Below is a small trained network, with its code and all its weights. Each question gives an input and a class and asks what happens when units are switched off, that is, made to give their printed mean instead of their output.

import numpy as np


def w(rows, s, z=0):
    codes = np.array(rows[::2]) - 128.0
    scale = np.full(codes.shape[1], s)
    scale[-1] = z or s
    return codes * scale


def f(y):
    return np.maximum(y, 0)


def log_softmax(a):
    a = a - a.max(-1, keepdims=True)
    return a - np.log(np.exp(a).sum(-1, keepdims=True))


def net(x, mask):
    res = np.array(x, float).reshape(1, 5) / 4 @ E
    y = f(res @ A[0][:, :-1].T + A[0][:, -1])
    res = res + np.where(mask, y, B[0][:, -1]) @ B[0][:, :-1]
    return log_softmax(res[-1] @ U[:, :-1].T + U[:, -1])


A, B = {}, {}
E = w([
[109,89,129,172,205,143,109],'x0',
[219,140,135,16,202,249,107],'x1',
[17,190,201,73,185,137,63],'x2',
[152,177,127,60,12,110,159],'x3',
[178,125,216,178,25,196,33],'x4',
],0.011)
A[0] = w([
[143,122,167,109,115,172,88,84],'n1',
[163,102,87,239,80,67,167,235],'n2',
[59,141,153,199,75,61,101,175],'n3',
[124,127,21,133,154,62,201,219],'n4',
[250,87,51,182,115,135,167,255],'n5',
[28,122,98,155,105,46,158,225],'n6',
[100,144,71,54,183,95,175,254],'n7',
],0.018,0.0064)
B[0] = w([
[148,200,140,123,128,154,114,170],'n1',
[109,173,80,126,119,183,3,236],'n2',
[70,67,178,174,72,142,160,220],'n3',
[123,172,174,79,139,37,99,229],'n4',
[233,96,173,106,106,96,121,251],'n5',
[131,213,109,191,161,91,160,230],'n6',
[79,73,84,82,170,98,137,234],'n7',
],0.029,0.028)
U = w([
[107,205,185,95,152,123,86,252],'0',
[86,149,81,191,146,79,207,82],'1',
[182,56,140,62,148,85,154,70],'2',
[61,113,79,57,175,161,141,72],'3',
[132,115,77,159,67,178,57,131],'4',
[77,104,177,186,88,176,179,82],'5',
[245,134,142,161,115,173,170,100],'6',
],0.012,0.0043)

Each question gives the input, the list of numbers given to net, and the class t.
The units are the neurons (one row each of A and B). Each row of codes is followed by its name. A weight is (code - 128) times the scale printed after its matrix; where a second scale follows, it is the last column's (A, B and U).
mask holds one flag per neuron, in row order. A switched-off neuron (its flag False) gives its mean, the last column of its row in B, instead of its output. The means were averaged over made-up inputs and are rounded, as every weight is.
A unit's drop is (log p(t) with every unit on - log p(t) with that unit switched off) / (log p(t) with every unit on - log p(t) with every unit switched off).
The circuit of an input: a set's keep is (log p(t) with only the set's units on - log p(t) with every unit switched off) / (log p(t) with every unit on - log p(t) with every unit switched off). Starting from all 7 units, units are removed one at a time, each time the one whose removal leaves the highest keep (on an exact tie, the one counted first), for as long as the keep stays at least 0.8.
units of the circuit, in order: the units of the circuit, biggest drop first
most important unit: the unit with the biggest drop
top k neurons: the k neurons with the biggest drops, biggest first
drop of u: that unit's drop, to one decimal
input [4,-8,1,-3,-4], class 1: units of the circuit, in order : (n6)
input [-4,-4,1,2,-5], class 1: top 2 neurons : (n6 n5)
input [-6,1,4,8,-7], class 3: top 2 neurons : (n7 n5)
input [7,7,-8,-7,0], class 2: top 2 neurons : (n6 n2)
input [7,0,8,4,1], class 5: top 2 neurons : (n4 n2)
input [-6,8,-1,-5,7], class 6: top 2 neurons : (n4 n2)
input [-6,1,-4,-7,0], class 2: top 3 neurons : (n5 n6 n1)
input [-1,0,-3,7,2], class 4: top 2 neurons : (n4 n6)
input [-5,-2,2,5,-8], class 1: top 2 neurons : (n6 n7)
input [-8,-5,3,3,0], class 1: top 2 neurons : (n6 n5)
input [6,-4,-8,5,7], class 4: drop of n2 : 5.0
input [-2,-2,-5,-2,7], class 4: drop of n2 : 1.3
input [-8,-1,7,3,-5], class 1: drop of n6 : 0.2
input [1,-3,7,3,1], class 5: most important unit : n3
input [0,-3,7,1,3], class 5: drop of n3 : 0.1
input [7,1,4,-6,-4], class 3: top 2 neurons : (n5 n7)
input [1,2,1,8,-4], class 3: top 2 neurons : (n5 n7)
